Below is a small trained network, with its code and all its weights. Each question gives an input and a class and asks what happens when units are switched off, that is, made to give their printed mean instead of their output.

import numpy as np


def w(rows, s, z=0):
    codes = np.array(rows[::2]) - 128.0
    scale = np.full(codes.shape[1], s)
    scale[-1] = z or s
    return codes * scale


def f(y):
    return y / 2 * (1 + np.tanh(0.7978845608 * (y + 0.044715 * y**3)))


def log_softmax(a):
    a = a - a.max(-1, keepdims=True)
    return a - np.log(np.exp(a).sum(-1, keepdims=True))


def net(x, mask):
    res = np.array(x, float).reshape(1, 6) / 4 @ E
    y = f(res @ A[0][:, :-1].T + A[0][:, -1])
    res = res + np.where(mask, y, B[0][:, -1]) @ B[0][:, :-1]
    return log_softmax(res[-1] @ U[:, :-1].T + U[:, -1])


A, B = {}, {}
E = w([
[125,127,130,128,135,130,132,136],'x0',
[139,117,85,141,158,251,154,39],'x1',
[129,131,124,135,127,121,129,122],'x2',
[126,129,128,131,131,127,130,129],'x3',
[68,169,57,44,182,121,94,99],'x4',
[102,32,87,168,153,123,60,132],'x5',
],0.015)
A[0] = w([
[140,59,163,172,102,139,114,143,232],'neuron 1',
[99,72,91,119,184,190,85,77,108],'neuron 2',
[122,229,107,76,139,125,157,129,155],'neuron 3',
[172,128,187,118,86,136,188,158,246],'neuron 4',
[146,119,96,148,144,248,169,59,213],'neuron 5',
[162,163,136,97,105,155,196,126,204],'neuron 6',
[75,132,104,72,143,115,87,117,192],'neuron 7',
[167,169,176,119,69,93,157,162,253],'neuron 8',
[162,68,154,183,137,148,104,137,176],'neuron 9',
[137,144,90,77,161,173,125,72,105],'neuron 10',
[73,173,102,61,159,105,115,117,187],'neuron 11',
[105,113,129,123,145,66,71,165,205],'neuron 12',
[91,81,71,118,156,130,49,116,128],'neuron 13',
[149,123,135,157,120,172,176,89,134],'neuron 14',
],0.012,0.0064)
B[0] = w([
[200,30,98,213,99,127,156,214,193],'neuron 1',
[120,152,17,159,199,85,165,188,209],'neuron 2',
[140,231,128,47,100,195,55,62,186],'neuron 3',
[233,191,136,161,201,52,173,126,196],'neuron 4',
[179,99,90,123,173,160,254,67,254],'neuron 5',
[171,144,148,95,169,143,171,36,185],'neuron 6',
[58,178,155,115,141,71,62,135,183],'neuron 7',
[205,236,144,172,195,41,128,164,202],'neuron 8',
[147,57,98,223,69,165,165,198,184],'neuron 9',
[182,151,74,77,210,106,126,108,191],'neuron 10',
[59,195,149,49,127,174,19,75,191],'neuron 11',
[100,79,186,126,50,98,19,185,186],'neuron 12',
[52,116,74,134,147,29,121,195,192],'neuron 13',
[136,63,174,147,149,173,236,54,179],'neuron 14',
],0.0076,0.024)
U = w([
[136,187,85,144,222,57,152,168,255],'0',
[104,210,216,87,99,166,56,108,165],'1',
[147,80,151,156,1,130,99,200,186],'2',
[30,105,136,111,78,100,57,158,78],'3',
[146,127,202,140,151,169,210,68,107],'4',
[118,166,84,55,146,238,129,77,35],'5',
[114,66,70,175,109,212,172,161,9],'6',
],0.0085,0.0028)

Each question gives the input, the list of numbers given to net, and the class t.
The units are the neurons (one row each of A and B). Each row of codes is followed by its name. A weight is (code - 128) times the scale printed after its matrix; where a second scale follows, it is the last column's (A, B and U).
mask holds one flag per neuron, in row order. A switched-off neuron (its flag False) gives its mean, the last column of its row in B, instead of its output. The means were averaged over made-up inputs and are rounded, as every weight is.
A unit's drop is (log p(t) with every unit on - log p(t) with that unit switched off) / (log p(t) with every unit on - log p(t) with every unit switched off).
The circuit of an input: a set's keep is (log p(t) with only the set's units on - log p(t) with every unit switched off) / (log p(t) with every unit on - log p(t) with every unit switched off). Starting from the 12 units with the biggest drops (on a tie, the unit counted first), units are removed one at a time, each time the one whose removal leaves the highest keep (on an exact tie, the one counted first), for as long as the keep stays at least 0.8.
circuit, biggest first: the units of the circuit, biggest drop first
top k neurons: the k neurons with the biggest drops, biggest first
drop when u is switched off: that unit's drop, to one decimal
input [2,6,-8,5,0,-7], class 4: circuit, biggest first	[neuron 14]
input [3,4,7,-6,0,1], class 6: circuit, biggest first	[neuron 8; neuron 4]
input [-8,7,-3,3,-1,1], class 6: top 3 neurons	[neuron 2; neuron 4; neuron 8]
input [-6,1,7,-7,8,-8], class 5: top 2 neurons	[neuron 10; neuron 12]
input [8,1,1,3,-8,-4], class 4: top 3 neurons	[neuron 2; neuron 14; neuron 13]
input [1,5,-1,-6,0,5], class 6: top 3 neurons	[neuron 8; neuron 4; neuron 9]
input [2,0,2,4,-4,2], class 2: top 2 neurons	[neuron 5; neuron 2]
input [-5,-5,3,-2,1,-3], class 1: top 2 neurons	[neuron 2; neuron 5]
input [-7,-4,-2,-2,-3,1], class 2: drop when neuron 5 is switched off	0.1
input [4,2,-6,-5,-3,0], class 4: drop when neuron 2 is switched off	0.2
input [5,-4,-8,3,4,3], class 3: drop when neuron 3 is switched off	0.0
